B, the same points and some others measured another way; then each row and its match in B
B:
0: [ 235 -447  -70  -91   50  235  -83  375   12  -89  128   86  161  249
  180 -108  335   27  122  175  -38  -42]
1: [-333  353   -2  385  176  238  491 -204   95   69   49 -357  105  -91
 -166  -62 -154  309 -229 -607  294  -10]
2: [ -56 -482  -98   27 -164  -78 -216  194  -84 -291  -47  166 -119   78
   25 -145  117 -465  198  462 -379  227]
3: [-249  -20 -169  145 -144  469  -82  -83 -496 -112 -257   15  242 -122
 -168 -233  486  191 -150   94 -354   70]
4: [ 265  -24 -271 -152  185 -342  -43  211   19 -237  475   54 -246 -236
 -247  263 -100  -84 -291 -128 -397 -307]
5: [-475   32  -61  360 -177  650   94  -43 -392  130 -295  -74  407   82
 -103 -226  424  201  -86  -86  -21  186]
6: [  -3  -96 -317  190  250  664    2  417 -165  254  197 -163  308  377
   -1  -71  635  214 -164  -40   86 -102]
7: [ -69 -223 -429  -15   92   38 -222  250 -393 -276 -162   51 -108 -216
 -197  -52  282 -315  -98  399 -437   21]
8: [ -83  230    2   91 -227  175  107 -450 -197 -167   92    8  156 -237
 -149 -138   74  625 -400 -416 -391 -118]
9: [-219 -164 -303   83   14  305   -8   68 -396 -211 -350  -78  256  -97
   19 -137  145  255 -251   -2  -49   15]
10: [  -2 -225 -165  134 -117  507  -40  237 -137   94   31    3  264  347
  181 -185  367  216 -121   21  -21   49]
11: [-233  305   86  372   29  -77  369 -186  280   90  191 -158 -262 -167
 -259  -83 -152 -257   73 -248  -28  134]
12: [ 271 -533 -366 -124  186   67 -137  484   -6 -264    9  -10  -47  202
  270 -116  105 -116  -27  323  -13  -26]
13: [ -24  123 -266  167  185 -417  248 -279  329 -194   42 -160 -355 -329
   11 -128 -433   57 -191 -181  -40   -1]
14: [-155 -160 -105   93 -122  418  -53   54 -395 -248 -208  -34  137    5
  -80 -236  323   15  -75  143 -255  117]
15: [-110 -449 -468   53  110 -268 -204  291  -54 -216 -175   87 -161  -72
   64  -35  -37 -423   16  444 -205  134]
16: [-211   26 -148  118 -301  350 -194 -114 -536 -155 -115  132   72 -176
 -304 -190  488  -16 -163  196 -675   92]
17: [ 130 -421 -247  -65  -33  151 -102  391 -120 -144 -145   96   50   95
  207 -137  164 -125   42  301  -56   52]
18: [  17 -314   31  -75 -304 -208 -234 -126 -161 -476   26  245 -198 -193
 -140 -150   83 -297   99  350 -710  135]
19: [-298 -358   91  440   34  108  220   77  460   96  -50 -164  -23  432
  278 -329  -52 -352  418  144  373  425]
20: [  66 -151 -278  114  148  677   18  452 -229   84   18 -157  186  318
   64 -182  521   50  -95   93   83  -14]
21: [ -86  332 -104  106   50  170  327 -357 -105  -39 -121 -132  202 -400
  -82 -118  -30  722 -378 -537   34 -199]
22: [-364 -247  -11  459   74  133  251  148  348  190 -161 -161   -8  292
  186 -269  -30 -403  371  138  403  399]
23: [ -19 -370    0   36 -216 -146  -98  166  -15 -343  -98  142 -337  -47
  -23 -207  -28 -717  312  503 -373  308]
24: [-283  267  222  317  -47   57  336 -429  175   98  101  -74   91 -210
 -217 -140   55  254   48 -399  -46   47]
25: [  72  219 -141  143  224 -327  340   12  336  -99  179 -176 -499 -317
 -164  -28 -350 -363   -6 -121    0   -3]
26: [ 551  -56 -412 -334  281 -528 -146  222   82 -242  403  191 -450 -487
 -212  159   68 -182 -147  198 -573 -374]
27: [ -23 -605  -30  -13 -159   -9 -280  216  -19  -73   75  298  225  214
  125  -57  322  -93  218  321 -288   95]
28: [-283  -68   44  319   46  700  291  156  -78  278 -308 -161  451  197
  121 -285  416  226  174 -121  457  151]
29: [-172 -219   91  287 -131  656  147   90   -5  121  -48 -113  387  467
  237 -315  331  272   67 -111  234  188]
30: [-590 -149 -184  499   89  122  246 -119  169  214 -387 -165  297   85
  199 -220  -86  167   56 -127  445  280]
31: [ -48   85 -314  306  114  854  455  233  -95   28 -481 -502  100  282
  420 -517   -5  289 -240 -158  667  184]
32: [  62 -347 -280   23  118  111 -104  630 -114  -31  -65   64 -207   49
  -63  -60  313 -759  278  559 -132  139]
33: [ 198  -34  -82  114    4  742  223  176  -38   15  -40 -230  125  322
  265 -419  332  315  -85  -75  212   42]
34: [-149 -145 -387  131 -187  155 -229  122 -395 -293  -91   24 -202   -9
 -138 -157  165 -349 -234  356 -572  178]
35: [  48  206 -213  -20  143  182  113  -53 -269 -209  155 -130   71 -265
 -252   43  119  419 -447 -357 -245 -277]
36: [ 120 -362 -265   23  -43  275  -96  470 -141 -182  -48  -21 -119  251
  147 -188  170 -373   14  372 -120  144]
37: [-248  -56 -133  405  -42  696    9  102  -62  401  178  -88  412  501
   52 -195  626  318  -92 -115   23   98]
38: [ 200 -151 -241  -74  311 -825  140   62  511 -211  359   33 -364 -309
   14  236 -587 -118  -96 -177  -28 -206]
39: [  75 -362 -324    4   41    4 -171  442 -128 -214 -137   65 -325  -20
  -20 -179  215 -726  210  640 -298  192]
40: [-418 -370   50  504   80   43  281   89  484   74  -84 -233   12  449
  292 -264 -239 -342  347   39  503  446]
41: [ 371  203 -385  -97  127   81   54  218 -174 -358  377 -187 -432 -132
 -202   21  -78  -75 -525 -117 -414 -229]
42: [-278 -306 -642  191  -52  -48 -331  239 -302  -64 -151  104  -44   23
  -10  -13  127 -259 -279  388 -407  136]
43: [-112  140 -112   60 -278  152 -122 -110 -442 -194   90  130  -74 -267
 -395  -33  279  -76 -243   39 -722  -11]
44: [  34 -338  -94  -38 -259 -246  -83   17  -56 -493 -192  130 -326 -163
   81 -219 -246 -427   75  367 -386  229]
45: [ -66  -12 -378  283  165  735  219  156 -106  129 -273 -335  235  280
  306 -405  290  428 -246  -92  392   78]
46: [ 388  -32 -128 -140  147 -571   99  159  354 -268  429   58 -577 -291
 -122   96 -335 -436   13   47 -305 -139]
47: [-416 -215   -5  270 -147  399   81 -240 -163   18 -375  -13  548   79
  176 -292  236  565  -37 -159  130  154]
48: [-121 -102 -171   50 -187  133  -74   14 -360 -352 -121   18  -59 -132
 -138 -119   47 -107 -198  108 -410   87]
49: [-118 -443 -509   -1   34 -195 -365  210 -233 -135 -170  235   13 -145
  -13  -16  253 -199  -44  479 -430   43]
50: [-488 -191    8  471  -33  626  130  -60  -57  141 -140 -205  464  443
  126 -305  346  287   24 -137  241  269]
51: [-121  340  250  267  -22  352  542 -239  109  -89  112 -330   39  -31
  -97 -176 -182  311 -148 -621  235   11]
52: [-123  430   -8  201 -124  440  154 -179 -304   45  240  -87   79 -156
 -409  -44  341  276 -337 -378 -392 -117]
53: [ -62  113  169  256   28 -336  263 -200  476  -34  423  -58 -355  -87
 -195  -41 -226 -321  168 -175 -158  100]
54: [-516  -43   37  416  -38  392  290 -273  -44  -31 -314 -245  381  105
  100 -279  -13  411  -78 -326  309  218]
55: [ 302  125 -325 -232   17 -186  -64   -3 -231 -255  199  138 -149 -479
 -225  116   39  247 -428 -128 -548 -352]
56: [ 451 -145 -164 -207  271 -763  205   15  554 -365  243   10 -506 -388
  136   26 -599 -104    1  -72  -13 -186]
57: [-198 -190   67  308 -291 -148  161  -60  261 -208 -185  -25 -438   50
  122 -364 -345 -698  315  319  -87  497]
58: [-286  373 -258  312   32  326  200 -293 -228   11   85 -240  166 -120
 -211  -64   77  562 -559 -517 -143 -105]
59: [ 471 -126 -241 -259  100 -474 -186   61   96 -405  505  161 -460 -283
 -189   80  -10 -180 -161  163 -706 -243]
60: [-179  408   43  256  -67  136  403 -422   70   82  -21 -132   92 -300
 -110 -158  -99  506 -237 -543   41  -49]
61: [ 534  -70 -158 -179  315 -439  217  381  406 -376  453 -141 -670 -145
  -28   76 -440 -529   -7   23  -57 -154]
62: [ -86  158  322  210   -5 -107  369 -383  369  -42  184  -74  -78 -200
 -129 -174  -99   98  198 -323   -5   57]
63: [-248  -28    4  311   49  819  207  365 -187  389  -83 -125  454  317
  -25 -140  602   76  118 -104  324   86]
64: [-241  -63  -64  302   31  620  192  125  -48  410 -179  -58  514  211
  142 -214  487  398   67 -158  347   56]
65: [-354 -327 -151  362  198   -7  196  -11  307   65 -319 -151  126  114
  275 -284  -70  -34  248   96  424  281]
66: [-251 -238 -533   63   31 -106 -248  161 -376 -150 -203  124   67 -230
 -132   72  129  -80 -263  234 -377  -11]
67: [-373 -108  -44  325 -170  652   89    8 -270  138 -290  -66  446  213
   80 -283  403  280  -30  -57   96  196]
68: [-407 -209 -192  279  -50  452   53  -34 -221  128 -345  -42  578  133
  175 -181  265  548 -157 -167  207   85]
69: [-111  -69 -532   70  166 -470 -115   90  -69 -229  -33   37 -395 -409
 -225   72 -161 -434 -179  268 -422    8]
70: [ -80 -210 -401  -36   99 -248 -105  239 -230 -295 -178   70 -184 -338
 -152   66  -73 -356 -107  266 -293   -7]
71: [ 469   75 -159 -118  256 -363  169  374  317 -183  495  -53 -675 -216
 -205   99 -196 -644   46   94 -235 -145]

[-206 -315 -371  -97 -250  -81   34 -106 -158 -120   83  241   52 -270
   83 -153  -10 -101  136 -219  239  -70   92 -106   98 -129]
46
[-265 -118   84   62 -106   56  -91  156  -90   49 -248  124 -100  159
  104   -2   28 -178  153 -283  440  203 -138 -174 -128  290]
42
[-284 -349 -586 -247 -304 -170  200  -93 -241 -232   45  387  -49 -422
  155 -153  -39 -287  109 -233  292 -101  152 -156  182 -118]
68
[  12  -79  209  188 -293  192 -553   14  155 -135 -224  -41  123  322
   95   46   10   82  130   95  126  167 -149  -30 -143  -56]
26
[-240 -123 -181  -60   62 -167  206 -259 -258    3  214  123   24 -386
   47 -343  -83  -70   64 -383  226   64  153 -257  -26  -54]
11
[ -83   -2   98  171  -76   67 -278 -191 -130 -148   61 -259  299  -96
  117 -166   36   82  -18 -146  -36   30   45 -275  -96 -119]
1
[  98   71  303   58  135  280 -156  215  321  156 -238  -89 -195  346
 -114  -22   26   70   79  -56  -47   16 -275  100  -84   48]
22
[-178 -280 -239  -57  -41 -144   86 -108 -167  -21  -16  243   16 -194
  -53 -251  -23  -51   81 -391  225   13  -14 -158  105 -108]
32
[ 118   58    8  -95   38  211  -70   72  348 -180  -12  -79  -65  316
   52    7  -70   29   24  326 -184  -75  -44  294    6 -208]
64
[  75 -142 -142 -149   19  194   93  215  288  -12  -41   61 -136  259
  -76    7   22   36   90  108  -99 -218 -104  373  143 -160]
23
[  52   57  164   37  -46  362 -226  112  319  -91   16 -266  -10  210
   85   40   24   99   77  211 -129 -119 -131   68  -41 -124]
50
[ 189   74  184   27  -17  317 -240  153  351   33 -143 -130 -101  277
  -46   22   36   91   61  142 -211 -100 -147  210  -65  -94]
44
[  70  113    0 -122  109  148  119  150  152 -114  -65  -89 -106  291
   68   -5  -18  -74  -38  199 -168  -63   52  330  -27  -26]
55
[ -49 -200   -3  190 -385  100 -487 -138  -33 -203   38  -74  349  113
  151  -14   36  138  134   70  108   52   58  -15  -91 -175]
62
[ 135  189  278   40  174  253 -164   11  269  -81  -61 -293  -39  172
  -14 -117  -26  120  -54  103 -272  -25 -141  -11  -57 -176]
7
[-102  166  164    4   91  202    7  -73  132  -58  239 -221  -40   43
  192  -89  -96    8   83  142   54   63   78  -20 -202    6]
37
[ 117  257  345  134  123  252 -216   10   98  -79  -49 -431  106  204
   69  -79   42  110  -95   91 -292    5  -10    7 -165  -44]
35
[ -30 -102 -182 -100   36    2    4   56  136  137 -255  284 -214 -148
 -120 -129   -1 -220   84 -389   55  -84 -170 -158   39   28]
31
[-141   64  -13   27   28   53   52 -144 -206  -92  201 -255  160 -241
  160 -192   26  -25  -34 -158  -48  -61  183 -193  -88  -25]
40
[-188  -33 -179  -82    3 -212  170 -259 -297   15   80  222  -64 -418
   73 -329  -96 -196   39 -386  208  139  218 -243 -120   42]
60
[ -14   51  -58 -133   80  271   84  181  302 -193   56 -189  -58  280
  131   72  -17  -49   20  292 -138 -186  -52  228   60 -109]
58
[ -59   39   82    6   75  -30  105  115 -204  173 -255   87 -139   54
  -32 -137   63 -159   -2 -367  104  118   42   29 -149  274]
17
[ -60 -142  -57   58 -392  189 -327  -58   27 -275  124 -118  211   76
  232   32   19   87  129  248   59  -36  106   77  -48 -188]
27
[  85   58  193  -46  -37  298 -217  138  400  -63 -198  -18 -266  214
    1   -7  -56   15   98  154  -36   16 -254   21  -28 -112]
49
[  82   35  237  166 -198  277 -530   32  232 -166 -205 -206  122  262
   92   47   38   81   48  140  -91   38 -168  -73 -109 -115]
65
[ -48 -146    8  -21   66   65   39  129   69  170 -164  147 -155   93
 -134 -125   31  -11  112 -306  133  -12 -165   30   23   41]
71
[ -29  185  215   60  124  112 -133 -161   47 -135   42 -254   41  -56
  102 -203  -72   26  -50  -28  -95   95  -12 -251 -132 -110]
69
[  59  191  149   65   40  189 -152  -87   26 -148   71 -364  138  -24
  121 -118   22   56  -85   71 -277  -71   85  -68 -110 -125]
54
[-106  -56  151   30   79  111   93  224  -29  227 -151   45 -165  242
  -45  -54   62  -36  120 -260  229   83  -85  129 -114  258]
53
[ 143  325  424  100  216  288 -224  139  323  129 -269 -218 -174  317
  -15  -13   -5  -42   -8    0 -168   94 -191   -1 -260  154]
45
[ -55   92 -160 -161   45  131  241   14   11 -241  259 -208   41   55
  228  -38  -32  -71  -35  277 -155 -161  254  264   -8 -103]
59
[ -45  143   73  113  -10   31 -159 -220 -107  -46  128 -177  197 -103
  158 -152  -24  -35   -1  -73  -49   75  211 -110 -254   20]
33
[-123  -16  106   71   81  113   18  204  -61  142 -176  -73  -16  208
   15  -12  106  -94   52 -279  132   16  -72   13 -107  260]
41
[ -41  -34  164  225 -230  127 -470 -128   -8 -148  -15 -178  295  156
  154  -30   20  100   80   34   73  128   22 -100 -186  -65]
67
[ -15  104  181  -32   90  128   94  232  -61  144 -302  -23 -268   82
  -31  -87   82 -136  -15 -265   13   43  -79    4  -99  241]
38
[-250 -104 -114  -37   12 -170  179 -176 -294   49   98  193  -34 -253
   71 -278  -74 -127   90 -377  330  171  163 -177 -114   97]
16
